Below is a small trained network, with its code and all its weights. Each question gives an input and a class and asks what happens when units are switched off, that is, made to give their printed mean instead of their output.

import numpy as np


def w(rows, s, z=0):
    codes = np.array(rows[::2]) - 128.0
    scale = np.full(codes.shape[1], s)
    scale[-1] = z or s
    return codes * scale


def f(y):
    return np.maximum(y, 0)


def log_softmax(a):
    a = a - a.max(-1, keepdims=True)
    return a - np.log(np.exp(a).sum(-1, keepdims=True))


def net(x, mask):
    res = np.array(x, float).reshape(1, 2) / 4 @ E
    y = f(res @ A[0][:, :-1].T + A[0][:, -1])
    res = res + np.where(mask, y, B[0][:, -1]) @ B[0][:, :-1]
    return log_softmax(res[-1] @ U[:, :-1].T + U[:, -1])


A, B = {}, {}
E = w([
[147,124,163,191,6,198,139,82,117,152,67],'x0',
[213,165,85,141,117,112,89,197,194,190,133],'x1',
],0.014)
A[0] = w([
[100,130,103,36,165,78,131,172,190,40,230,248],'N0',
[202,176,137,150,59,85,60,179,206,208,97,111],'N1',
[170,187,144,167,62,170,103,124,137,145,78,120],'N2',
[197,121,163,222,8,179,139,63,129,122,4,129],'N3',
[141,101,151,99,95,114,100,131,108,104,113,104],'N4',
[99,57,208,210,88,177,207,46,59,66,99,171],'N5',
[62,82,213,83,141,113,193,116,5,34,84,254],'N6',
[183,222,65,152,146,58,44,180,255,130,167,173],'N7',
],0.0084,0.0064)
B[0] = w([
[181,186,130,66,188,45,65,178,110,169,181,243],'N0',
[160,173,180,143,136,140,194,89,195,161,137,208],'N1',
[119,116,197,151,141,162,166,70,176,94,102,190],'N2',
[83,116,181,186,78,145,171,93,149,103,46,253],'N3',
[128,110,86,184,98,157,94,139,160,194,132,135],'N4',
[71,62,117,149,111,123,66,161,89,44,106,238],'N5',
[111,99,234,60,164,54,64,111,21,2,141,248],'N6',
[175,157,92,209,155,77,146,212,141,121,162,231],'N7',
],0.0099,0.019)
U = w([
[170,123,173,2,152,62,59,104,69,103,180,182],'0',
[107,42,144,196,114,116,96,87,90,59,63,134],'1',
[189,192,24,167,142,95,181,174,155,167,201,224],'2',
[157,168,208,190,114,180,221,64,241,131,117,107],'3',
[78,112,120,79,126,186,163,114,151,175,181,20],'4',
[104,149,107,58,105,166,146,52,136,198,140,6],'5',
],0.0094,0.0024)

Each question gives the input, the list of numbers given to net, and the class t.
The units are the neurons (one row each of A and B). Each row of codes is followed by its name. A weight is (code - 128) times the scale printed after its matrix; where a second scale follows, it is the last column's (A, B and U).
mask holds one flag per neuron, in row order. A switched-off neuron (its flag False) gives its mean, the last column of its row in B, instead of its output. The means were averaged over made-up inputs and are rounded, as every weight is.
A unit's drop is (log p(t) with every unit on - log p(t) with that unit switched off) / (log p(t) with every unit on - log p(t) with every unit switched off).
The circuit of an input: a set's keep is (log p(t) with only the set's units on - log p(t) with every unit switched off) / (log p(t) with every unit on - log p(t) with every unit switched off). Starting from all 8 units, units are removed one at a time, each time the one whose removal leaves the highest keep (on an exact tie, the one counted first), for as long as the keep stays at least 0.8.
circuit, biggest first: the units of the circuit, biggest drop first
top k neurons: the k neurons with the biggest drops, biggest first
drop of u: that unit's drop, to one decimal
input [0,-8], class 0: circuit, biggest first -> (N6)
input [-8,3], class 2: top 2 neurons -> (N6 N7)
input [8,1], class 3: top 3 neurons -> (N6 N2 N1)
input [0,-6], class 0: top 2 neurons -> (N3 N6)
input [0,1], class 2: top 2 neurons -> (N6 N3)
input [-7,2], class 2: top 2 neurons -> (N6 N7)
input [2,1], class 3: top 2 neurons -> (N6 N5)
input [1,7], class 3: top 2 neurons -> (N1 N0)
input [-1,-6], class 0: drop of N3 -> 0.1
input [-2,3], class 2: drop of N6 -> 0.2
input [-3,3], class 2: drop of N6 -> 0.2
input [0,-3], class 0: drop of N3 -> 2.4
